Below is a small trained network, with its code and all its weights. Each question gives an input and a target symbol and asks what happens when units are switched off, that is, made to give their printed mean instead of their output.

import numpy as np


def w(rows, s, z=0):
    codes = np.array(rows[::2]) - 128.0
    scale = np.full(codes.shape[1], s)
    scale[-1] = z or s
    return codes * scale


def norm(h):
    return h / np.sqrt((h * h).mean(-1, keepdims=True) + 1e-5)


def f(y):
    return y / 2 * (1 + np.tanh(0.7978845608 * (y + 0.044715 * y**3)))


def softmax(a):
    e = np.exp(a - a.max(-1, keepdims=True))
    return e / e.sum(-1, keepdims=True)


def log_softmax(a):
    a = a - a.max(-1, keepdims=True)
    return a - np.log(np.exp(a).sum(-1, keepdims=True))


def net(x, mask):
    ids = ['αβεζξπφ'.index(c) for c in x.split()]
    T = len(ids)
    res = E[ids] + P[:T]
    r = norm(res)
    for j in range(3):
        rows = slice(2 * j, 2 * j + 2)
        q, k, v = (r @ M[0][rows].T for M in (Q, K, V))
        z = softmax(np.where(np.tri(T) > 0, q @ k.T / 2**0.5, -1e9)) @ v
        o = O[0][rows]
        res = res + np.where(mask[j], z, o[:, -1]) @ o[:, :-1]
    y = f(norm(res) @ A[0][:, :-1].T + A[0][:, -1])
    res = res + np.where(mask[3:19], y, B[0][:, -1]) @ B[0][:, :-1]
    return log_softmax(norm(res)[-1] @ U[:, :-1].T + U[:, -1])


Q, K, V, O, A, B = {}, {}, {}, {}, {}, {}
E = w([
[117,90,53,117],'α',
[230,59,229,151],'β',
[84,85,3,162],'ε',
[241,183,89,137],'ζ',
[192,55,122,155],'ξ',
[167,16,144,173],'π',
[93,90,30,146],'φ',
],0.0057)
P = w([
[138,173,128,246],'0',
[146,89,92,92],'1',
[182,125,118,162],'2',
[133,161,114,229],'3',
[112,116,94,83],'4',
[173,120,110,120],'5',
[138,142,106,212],'6',
[94,125,106,81],'7',
[158,136,110,95],'8',
[139,129,101,200],'9',
[84,139,126,96],'10',
[147,160,120,81],'11',
[137,120,94,192],'12',
[78,131,137,113],'13',
],0.011)
Q[0] = w([
[236,93,95,126],'h1',
[99,131,148,213],'h1',
[198,120,21,121],'h2',
[192,191,108,67],'h2',
[95,129,38,253],'h3',
[32,159,16,150],'h3',
],0.015)
K[0] = w([
[95,141,148,82],'h1',
[162,107,101,122],'h1',
[142,183,171,80],'h2',
[140,156,99,101],'h2',
[164,186,177,78],'h3',
[250,192,124,117],'h3',
],0.025)
V[0] = w([
[122,232,127,1],'h1',
[34,88,253,93],'h1',
[78,184,75,115],'h2',
[200,199,220,58],'h2',
[193,234,116,72],'h3',
[92,140,149,109],'h3',
],0.0085)
O[0] = w([
[114,200,162,204,88],'h1',
[114,152,2,181,2],'h1',
[153,205,178,94,109],'h2',
[186,19,217,122,148],'h2',
[153,242,141,141,144],'h3',
[155,66,135,143,77],'h3',
],0.0069,0.0079)
A[0] = w([
[162,144,149,232,89],'n1',
[128,122,149,124,112],'n2',
[155,130,78,204,131],'n3',
[160,130,138,115,157],'n4',
[66,106,135,230,44],'n5',
[150,214,110,254,3],'n6',
[152,122,156,127,123],'n7',
[95,99,123,132,107],'n8',
[112,125,107,106,80],'n9',
[97,115,139,32,106],'n10',
[8,111,127,110,61],'n11',
[133,159,139,134,93],'n12',
[121,130,103,150,106],'n13',
[121,148,194,177,63],'n14',
[105,172,75,111,66],'n15',
[111,84,155,175,106],'n16',
],0.014,0.0046)
B[0] = w([
[206,122,80,127,244],'n1',
[127,132,115,140,147],'n2',
[115,128,171,191,175],'n3',
[89,142,129,134,210],'n4',
[206,164,116,79,139],'n5',
[71,151,152,254,232],'n6',
[100,158,112,142,200],'n7',
[110,127,138,102,136],'n8',
[170,120,122,110,118],'n9',
[131,101,74,144,254],'n10',
[33,111,180,75,164],'n11',
[121,119,152,110,134],'n12',
[153,143,158,147,109],'n13',
[117,76,155,103,207],'n14',
[143,120,25,137,116],'n15',
[133,193,122,99,168],'n16',
],0.028,0.0045)
U = w([
[184,44,37,98,161],'α',
[255,201,105,77,244],'β',
[69,170,109,90,77],'ε',
[162,129,158,238,187],'ζ',
[115,235,117,108,5],'ξ',
[140,135,230,34,253],'π',
[74,135,55,104,83],'φ',
],0.0086,0.002)

Each question gives the input, a string of symbols that net reads in full, and the target symbol t.
The units are the heads (2 rows each of Q, K, V and O) and the neurons (one row each of A and B). Each row of codes is followed by its name. A weight is (code - 128) times the scale printed after its matrix; where a second scale follows, it is the last column's (O, A, B and U).
mask holds one flag per unit, heads first, then neurons. A switched-off unit (its flag False) gives its mean, the last column of its rows in O or B, instead of its output. The means were averaged over made-up inputs and are rounded, as every weight is.
A unit's drop is (log p(t) with every unit on - log p(t) with that unit switched off) / (log p(t) with every unit on - log p(t) with every unit switched off).
The circuit of an input: a set's keep is (log p(t) with only the set's units on - log p(t) with every unit switched off) / (log p(t) with every unit on - log p(t) with every unit switched off). Starting from the 12 units with the biggest drops (on a tie, the unit counted first), units are removed one at a time, each time the one whose removal leaves the highest keep (on an exact tie, the one counted first), for as long as the keep stays at least 0.8.
circuit, biggest first: the units of the circuit, biggest drop first
most important unit: the unit with the biggest drop
k most important neurons: the k neurons with the biggest drops, biggest first
which heads matter: for each layer, one digit per head in row order, 1 if its drop is at least 0.15 and else 0, layers parted by /
input π β ε φ π π, target α: which heads matter	101
input β φ π β β π α α π, target β: which heads matter	100
input ζ ζ β π β β ζ π ξ, target α: which heads matter	001
input β ξ ζ, target φ: 3 most important neurons	(n1; n4; n3)
input ξ ζ π ζ ξ π ζ π β, target α: circuit, biggest first	(n6; h1)
input ζ ζ φ, target π: circuit, biggest first	(n6; n10)
input φ ζ φ π φ π ζ π π β ζ α, target π: most important unit	h1
input ε β α ζ π ζ β β ε φ, target β: which heads matter	010
input π ζ ζ ε β π ξ, target β: 3 most important neurons	(n1; n5; n16)
input ξ β β ζ ζ φ φ α ζ, target β: 4 most important neurons	(n6; n10; n11; n3)
input ζ π β φ, target β: which heads matter	000
input ζ α ζ, target β: which heads matter	000
input ζ ζ ε ξ ζ π, target π: circuit, biggest first	(h1; n6)
input φ ζ ξ ε ζ ξ, target π: circuit, biggest first	(h1; n6)
input ξ ε ζ π ε α ζ ξ π, target φ: most important unit	n1
input π φ π ζ π α α ζ ζ ζ ε, target α: which heads matter	101
input φ π ξ π ζ ζ, target π: circuit, biggest first	(n6; n1)
input ε ζ ε, target π: circuit, biggest first	(n6; n10)
input φ ξ β, target φ: 4 most important neurons	(n1; n5; n3; n6)
input ε ζ ζ φ ζ, target ε: which heads matter	111
input ζ π β ζ ε β ζ ζ α ξ π β α, target β: which heads matter	010
input ζ π ζ ζ ζ π ζ ζ β β α, target α: circuit, biggest first	(n10)
input φ ζ ζ ζ ε ξ ζ ζ ζ β φ ζ ζ β, target φ: circuit, biggest first	(n10; h2)
input φ φ π, target ξ: circuit, biggest first	(n16; n10; h3; h2)
input π ζ ζ, target π: 3 most important neurons	(n6; n10; n1)
